Look-ups in named tables: a row name and a column name give one cell, copied from the table.

suseza =
,fude,dezevak
nop,46.25,68.02
vobe,64.24,58.99
talop,62.94,58.42
gopota,4.59,94.34
rubi,62.33,59.38
tinu,33.94,75.74
razalos,99.22,83.58
rif,55.79,61.38
razol,64.03,59.01
das,63.10,59.76

What is the fude of razol in suseza?
64.03
What is the dezevak of das in suseza?
59.76
What is the fude of das in suseza?
63.10
What is the dezevak of talop in suseza?
58.42
What is the dezevak of nop in suseza?
68.02
What is the fude of nop in suseza?
46.25
What is the fude of razalos in suseza?
99.22
What is the dezevak of vobe in suseza?
58.99
What is the dezevak of rubi in suseza?
59.38
What is the fude of gopota in suseza?
4.59
What is the fude of tinu in suseza?
33.94
What is the dezevak of razol in suseza?
59.01
What is the fude of talop in suseza?
62.94
What is the dezevak of razalos in suseza?
83.58
What is the fude of rif in suseza?
55.79
What is the dezevak of rif in suseza?
61.38
What is the fude of vobe in suseza?
64.24
What is the dezevak of tinu in suseza?
75.74
What is the fude of rubi in suseza?
62.33
What is the dezevak of gopota in suseza?
94.34
Row with the largest fude: razalos

Table segot
|  | batene | suros | san | tasif | pagur | sen | dov | kugek | fir |
|---|---|---|---|---|---|---|---|---|---|
| lef | 783 | 239 | 367 | 426 | 190 | 684 | 501 | 714 | 666 |
| puzi | 314 | 302 | 239 | 324 | 380 | 570 | 455 | 477 | 548 |
| kevate | 479 | 199 | 583 | 443 | 597 | 603 | 479 | 456 | 581 |
| bek | 535 | 497 | 528 | 696 | 537 | 501 | 682 | 484 | 475 |

What is the fir of kevate in segot?
581
What is the suros of lef in segot?
239
What is the pagur of puzi in segot?
380
What is the pagur of lef in segot?
190
What is the tasif of puzi in segot?
324
What is the kugek of kevate in segot?
456
What is the dov of puzi in segot?
455
What is the kugek of lef in segot?
714
What is the batene of bek in segot?
535
What is the sen of kevate in segot?
603
What is the batene of puzi in segot?
314
What is the sen of lef in segot?
684
What is the kugek of puzi in segot?
477
What is the dov of lef in segot?
501
What is the batene of kevate in segot?
479
What is the san of bek in segot?
528
What is the pagur of bek in segot?
537
What is the suros of kevate in segot?
199
What is the tasif of lef in segot?
426
What is the pagur of kevate in segot?
597

nak:
       lar  radamu   vade  porepos   vume  damune  pozov  zanafa
zet  71049   82546  56116    57428  98289   57050  72045   90796
bov  91393   70138  59027    63454  40200   60856  15021   98862
daz  29472   72728  60925    43609  69209   68710  21427   49468

zet, lar => 71049
bov, vume => 40200
daz, zanafa => 49468
zet, vume => 98289
bov, lar => 91393
zet, damune => 57050
bov, vade => 59027
zet, porepos => 57428

vif.csv
,midepo,keb,gef,dapesem,toma,tizalal,zif
regut,114,86,76,69,203,50,52
dovumi,96,113,90,96,95,148,59
lamafu,106,104,112,80,103,72,169

lamafu, toma -> 103
lamafu, zif -> 169
regut, dapesem -> 69
dovumi, tizalal -> 148
lamafu, dapesem -> 80
regut, keb -> 86
regut, tizalal -> 50
lamafu, midepo -> 106
lamafu, tizalal -> 72
dovumi, dapesem -> 96
Which row has the largest keb? dovumi

pobop =
         lagobi  fek
laviri       57    6
dokoti       68   12
bod          58   10
zaketib      69   12
bab          81   29
tedigaf      52    2
gerod        84   28
gifibuv      89   40
vap          87   38
kubo         71   18
bip          78   21

fek of bab: 29
lagobi of bod: 58
lagobi of laviri: 57
fek of dokoti: 12
fek of bod: 10
fek of gifibuv: 40
lagobi of kubo: 71
lagobi of bip: 78
lagobi of tedigaf: 52
fek of zaketib: 12
lagobi of bab: 81
lagobi of gifibuv: 89
fek of vap: 38
fek of kubo: 18
fek of laviri: 6
lagobi of dokoti: 68

nul
fields: zoru, mipi, lemipi, tavoru, senet, nuvol, vefur, nutupel, vuramo, fefo
zadoso: [-35.82, -31.53, -14.31, -53.38, -24.43, -31.76, -50.78, -12.11, -45.13, -50.09]
kufa: [-49.92, -80.65, -13.03, -55.97, -8.20, -46.90, -49.17, -55.86, -17.43, -30.21]
rafedam: [-64.33, -49.26, -31.86, -4.11, -29.77, -5.42, -47.54, -39.50, -30.57, -82.42]
vus: [-1.55, -77.70, -19.31, -68.29, -55.69, -73.15, -48.56, -3.09, -72.58, 52.03]
vof: [-34.71, -5.32, -52.41, -15.88, -40.89, -14.41, -44.02, -28.51, -31.64, -60.12]
vud: [-5.14, -12.15, -33.97, -10.52, -79.28, -60.34, -16.93, -0.63, -67.40, -48.64]
gif: [-48.92, -56.99, -21.49, -10.35, -42.07, -17.94, -10.52, -30.71, -32.56, -53.85]
rubo: [-64.70, -66.15, 1.72, -79.53, 2.62, -48.36, -39.68, -68.06, 0.73, -75.51]
seb: [4.96, -6.79, -44.37, -5.03, -53.49, -36.33, -39.22, -7.65, -78.56, 5.11]
mimaveg: [-66.70, -91.45, -10.29, -56.13, -42.77, -28.20, -53.85, -38.78, -7.76, -41.89]

rafedam, tavoru -> -4.11
seb, fefo -> 5.11
kufa, nutupel -> -55.86
gif, zoru -> -48.92
vus, fefo -> 52.03
gif, nuvol -> -17.94
kufa, senet -> -8.20
vof, tavoru -> -15.88
seb, vefur -> -39.22
Row with the largest vefur: gif

kat =
|  | mun | fab | luku | nup | noziz | kefo | fetuzat | dibazik |
|---|---|---|---|---|---|---|---|---|
| nife | -15 | -38 | 33 | 61 | -2 | 49 | -10 | -37 |
| pil | -52 | 40 | -9 | 38 | 16 | -28 | -5 | 47 |
| dufeto | 75 | -37 | -36 | 19 | -3 | 46 | -24 | 60 |
| lis | -15 | 51 | -12 | 11 | 23 | 73 | -27 | -14 |
| lik | -49 | -43 | -10 | -18 | 5 | 81 | 67 | 13 |
| gor | -4 | 25 | 23 | 14 | -22 | 17 | -19 | 54 |

kefo of lik is 81
fetuzat of nife is -10
kefo of dufeto is 46
mun of gor is -4
dibazik of dufeto is 60
kefo of gor is 17
luku of lis is -12
noziz of dufeto is -3
luku of pil is -9
luku of dufeto is -36
luku of nife is 33
mun of pil is -52
Row with the largest fetuzat: lik

pagadu =
cols = feluf, goleti, lak, lipuz, vik
meda: [2448, 4755, 966, 3307, -8828]
lobazo: [6076, -2797, -6458, -2955, 5745]
butanir: [-227, -5827, -603, -3806, -9382]
gakoriv: [-3486, -3008, -3227, -8967, -8494]
tuda: [-6438, 1686, 5479, -3660, -9123]
baf: [-7210, 1898, -480, 2708, -6253]
pepet: [-7060, -6511, -2437, -4238, 1333]
fur: [-7269, 5798, 5450, 2173, -7628]
losape: [-1210, -4062, 102, -6798, 442]
nis: [4208, 6473, -6282, -8953, -9013]
kun: [-3913, 4133, -3539, -9009, -3798]
bapale: [-1085, -309, 2861, -9011, -4559]
zipomuk: [-2121, 4550, 1108, -2767, 3039]

What is the vik of baf in pagadu? -6253
What is the goleti of losape in pagadu? -4062
What is the goleti of fur in pagadu? 5798
What is the goleti of zipomuk in pagadu? 4550
What is the lak of zipomuk in pagadu? 1108
What is the vik of lobazo in pagadu? 5745
What is the vik of gakoriv in pagadu? -8494

mivi:
,rotugob,voreg,rif,zolok,piz
diruni,930,-2937,-3574,4628,5115
kanel,-3956,5623,-1986,-3619,-1753
napas,2041,-6079,322,-4547,2006
fug,-2222,2811,-2663,6276,-1553

zolok of kanel: -3619
voreg of napas: -6079
zolok of diruni: 4628
piz of diruni: 5115
piz of fug: -1553
rotugob of diruni: 930
piz of napas: 2006
rif of fug: -2663
zolok of napas: -4547
Row with the largest rif: napas

Table tuzusu
	pekada	lubaf	suz	gife	lik	rez
latom	-28.29	-9.44	-28.78	-65.87	15.61	29.89
gireged	-18.46	10.29	-42.91	35.34	27.00	10.23
nav	-24.18	-23.32	-4.72	-6.75	5.49	-52.89
doten	-30.06	-27.17	-30.18	25.38	-25.63	-70.37
lufit	-23.51	-51.11	-0.85	-39.58	66.51	-30.81
zap	-29.29	-31.64	-6.84	-11.93	-33.68	8.17
furug	-18.11	-58.81	12.60	-4.18	-17.42	-26.50
git	-45.84	1.31	-26.19	-7.65	-6.56	-2.27
resupa	1.51	-36.03	-5.34	11.38	-33.82	-19.95
rif	-33.30	20.72	-51.10	-11.94	-16.07	-0.32
gunu	0.95	-4.66	-81.62	-30.15	25.72	-31.20
fov	-6.75	-53.43	-58.38	12.36	-9.82	-38.43
lud	-49.79	-3.90	-33.74	-9.86	-38.23	-12.24
kelepa	-5.29	-7.87	-36.68	-14.24	-14.48	25.68

fov, pekada: -6.75
lud, lubaf: -3.90
zap, lik: -33.68
gireged, lubaf: 10.29
furug, rez: -26.50
gunu, rez: -31.20
gireged, pekada: -18.46

